Here is a tiny trained network, its code and every weight. The questions are about switching its units off for an input and a target symbol, where a switched-off unit gives its printed mean instead of its output.

import numpy as np


def w(rows, s, z=0):
    codes = np.array(rows[::2]) - 128.0
    scale = np.full(codes.shape[1], s)
    scale[-1] = z or s
    return codes * scale


def norm(h):
    return h / np.sqrt((h * h).mean(-1, keepdims=True) + 1e-5)


def f(y):
    return y / 2 * (1 + np.tanh(0.7978845608 * (y + 0.044715 * y**3)))


def softmax(a):
    e = np.exp(a - a.max(-1, keepdims=True))
    return e / e.sum(-1, keepdims=True)


def log_softmax(a):
    a = a - a.max(-1, keepdims=True)
    return a - np.log(np.exp(a).sum(-1, keepdims=True))


def net(x, mask):
    ids = ['αγθλφψω'.index(c) for c in x.split()]
    T = len(ids)
    res = E[ids] + P[:T]
    u = 0
    for l in range(2):
        q, k, v = (norm(res) @ M[l].T for M in (Q, K, V))
        z = softmax(np.where(np.tri(T) > 0, q @ k.T / 2**0.5, -1e9)) @ v
        res = res + np.where(mask[u], z, O[l][:, -1]) @ O[l][:, :-1]
        u += 1
        y = f(norm(res) @ A[l][:, :-1].T + A[l][:, -1])
        res = res + np.where(mask[u : u + 4], y, B[l][:, -1]) @ B[l][:, :-1]
        u += 4
    return log_softmax(norm(res)[-1] @ U[:, :-1].T + U[:, -1])


Q, K, V, O, A, B = {}, {}, {}, {}, {}, {}
E = w([
[140,121,165,116,174,119,102,132,140,128,75,117],'α',
[130,81,138,144,132,119,106,141,133,124,98,133],'γ',
[139,125,117,130,147,100,73,87,104,126,203,2],'θ',
[88,82,123,125,99,133,127,134,142,129,119,128],'λ',
[111,142,114,153,150,147,107,144,106,138,126,178],'φ',
[132,181,157,109,154,138,136,103,143,147,107,138],'ψ',
[91,159,139,113,96,138,156,107,152,132,136,129],'ω',
],0.0052)
P = w([
[98,145,86,120,143,228,44,74,111,164,120,140],'0',
[105,110,218,137,180,185,94,105,186,166,170,140],'1',
[125,183,31,109,57,20,61,98,138,120,101,157],'2',
[120,102,175,124,186,201,162,103,17,75,145,125],'3',
[42,121,170,225,104,84,147,93,138,248,89,164],'4',
[242,126,67,79,129,101,185,251,150,130,208,120],'5',
[101,157,67,59,101,100,61,109,79,20,107,180],'6',
[97,121,214,136,165,177,160,89,91,121,133,135],'7',
],0.0029)
Q[0] = w([
[13,156,102,130,90,41,84,64,112,174,3,198],'0.h1',
[217,169,11,133,77,18,140,201,165,168,143,108],'0.h1',
],0.0051)
K[0] = w([
[212,109,123,80,157,163,213,207,122,63,165,119],'0.h1',
[112,107,206,228,143,143,172,130,147,254,130,116],'0.h1',
],0.0065)
V[0] = w([
[212,107,168,125,201,118,70,154,105,117,77,123],'0.h1',
[107,2,85,178,91,106,100,156,107,135,112,142],'0.h1',
],0.0039)
O[0] = w([
[142,88,51,139,229,168,248,167,122,96,251,34,204],'0.h1',
[16,150,84,170,224,34,52,34,224,104,143,135,253],'0.h1',
],0.0031,0.00056)
A[0] = w([
[181,132,155,148,62,160,85,117,70,151,202,61,79],'0.n1',
[178,149,77,134,98,99,108,199,180,133,118,151,85],'0.n2',
[155,166,170,99,234,122,134,144,106,114,27,106,146],'0.n3',
[153,99,65,113,209,190,253,182,111,132,204,26,5],'0.n4',
],0.003,0.0023)
B[0] = w([
[86,160,93,139,185,134,106,119,119,146,117,78,206],'0.n1',
[97,147,132,107,137,107,158,121,109,153,114,147,85],'0.n2',
[81,92,85,133,58,136,161,110,137,123,179,141,212],'0.n3',
[126,143,115,108,145,159,114,112,170,151,2,136,249],'0.n4',
],0.0052,0.0012)
Q[1] = w([
[104,93,226,220,153,166,155,98,154,195,152,118],'1.h1',
[174,158,94,156,109,39,148,200,214,253,127,110],'1.h1',
],0.0064)
K[1] = w([
[98,120,110,103,117,157,127,87,50,2,102,132],'1.h1',
[73,100,178,206,136,147,179,89,92,209,115,123],'1.h1',
],0.0076)
V[1] = w([
[83,165,117,207,177,199,145,158,64,109,116,254],'1.h1',
[186,162,79,142,161,118,74,100,66,121,147,108],'1.h1',
],0.0031)
O[1] = w([
[139,107,118,66,123,121,151,75,49,2,156,119,32],'1.h1',
[142,113,115,117,102,80,174,188,157,132,206,169,255],'1.h1',
],0.0045,0.00096)
A[1] = w([
[172,121,133,108,108,159,162,164,89,144,143,100,2],'1.n1',
[130,121,128,157,108,105,157,199,174,162,171,160,30],'1.n2',
[117,126,90,146,171,113,134,116,149,117,170,92,87],'1.n3',
[129,147,94,168,190,105,104,131,119,141,205,2,32],'1.n4',
],0.0083,0.0032)
B[1] = w([
[118,144,135,254,96,118,110,173,207,89,160,95,129],'1.n1',
[130,79,118,102,114,112,133,133,148,214,181,164,166],'1.n2',
[118,158,172,114,108,113,109,195,59,159,115,80,182],'1.n3',
[11,152,180,119,165,97,104,175,57,168,126,17,255],'1.n4',
],0.0063,0.0079)
U = w([
[160,123,64,93,221,220,202,127,169,135,28,109,124],'α',
[141,71,104,77,113,118,151,154,165,232,199,180,187],'γ',
[60,150,161,117,187,96,103,183,70,150,131,40,180],'θ',
[165,98,103,73,129,119,197,60,47,20,202,140,153],'λ',
[178,159,230,74,4,165,93,142,55,165,26,195,7],'φ',
[173,141,129,248,65,171,134,188,174,73,144,96,149],'ψ',
[67,146,108,192,173,45,44,10,216,90,110,179,71],'ω',
],0.004,0.0021)

Each question gives the input, a string of symbols that net reads in full, and the target symbol t.
The units are the heads (2 rows each of Q, K, V and O) and the neurons (one row each of A and B). Each row of codes is followed by its name. A weight is (code - 128) times the scale printed after its matrix; where a second scale follows, it is the last column's (O, A, B and U).
mask holds one flag per unit, layer by layer, with each layer's heads first. A switched-off unit (its flag False) gives its mean, the last column of its rows in O or B, instead of its output. The means were averaged over made-up inputs and are rounded, as every weight is.
A unit's drop is (log p(t) with every unit on - log p(t) with that unit switched off) / (log p(t) with every unit on - log p(t) with every unit switched off).
The circuit of an input: a set's keep is (log p(t) with only the set's units on - log p(t) with every unit switched off) / (log p(t) with every unit on - log p(t) with every unit switched off). Starting from all 10 units, units are removed one at a time, each time the one whose removal leaves the highest keep (on an exact tie, the one counted first), for as long as the keep stays at least 0.8.
circuit, biggest first: the units of the circuit, biggest drop first
unit that matters most: the unit with the biggest drop
top k neurons: the k neurons with the biggest drops, biggest first
drop of u: that unit's drop, to one decimal
input θ λ λ, target ω: unit that matters most => 1.n4
input θ θ θ θ λ φ λ, target λ: circuit, biggest first => [1.n4; 1.h1]
input φ λ λ γ λ λ θ ψ, target γ: circuit, biggest first => [1.h1; 1.n4; 1.n2]
input ψ α ψ θ θ ω, target γ: circuit, biggest first => [1.n2; 1.n4]
input φ λ θ γ φ ψ, target λ: circuit, biggest first => [1.h1; 1.n4]
input ω λ γ, target ω: circuit, biggest first => [1.n4; 0.h1]
input θ α λ γ, target ω: circuit, biggest first => [0.h1; 1.n4]
input γ θ λ γ λ α γ, target α: circuit, biggest first => [0.n4; 0.h1; 1.n4]
input α ω φ ω φ, target φ: circuit, biggest first => [0.h1; 1.n4]
input φ θ ψ φ ω α ψ γ, target ψ: circuit, biggest first => [0.h1; 1.n1; 1.n4]
input ω θ ψ ψ φ λ, target λ: circuit, biggest first => [1.h1; 1.n4]
input α φ α λ, target α: circuit, biggest first => [0.n4; 1.n4; 0.h1]
input ω α γ α θ α λ, target α: circuit, biggest first => [0.n4; 0.h1; 1.n4]
input θ θ θ θ α θ ω, target γ: unit that matters most => 1.h1
input λ λ ω θ λ ω λ ω, target ω: top 2 neurons => [1.n4; 1.n3]
input φ λ α θ ω γ φ α, target λ: drop of 1.n4 => 0.4
input λ λ α ω θ λ α ψ, target α: drop of 1.n4 => 0.3
input θ θ ψ θ λ φ α, target λ: drop of 0.n2 => 0.0
input λ θ ψ α ψ, target α: drop of 0.h1 => 0.7
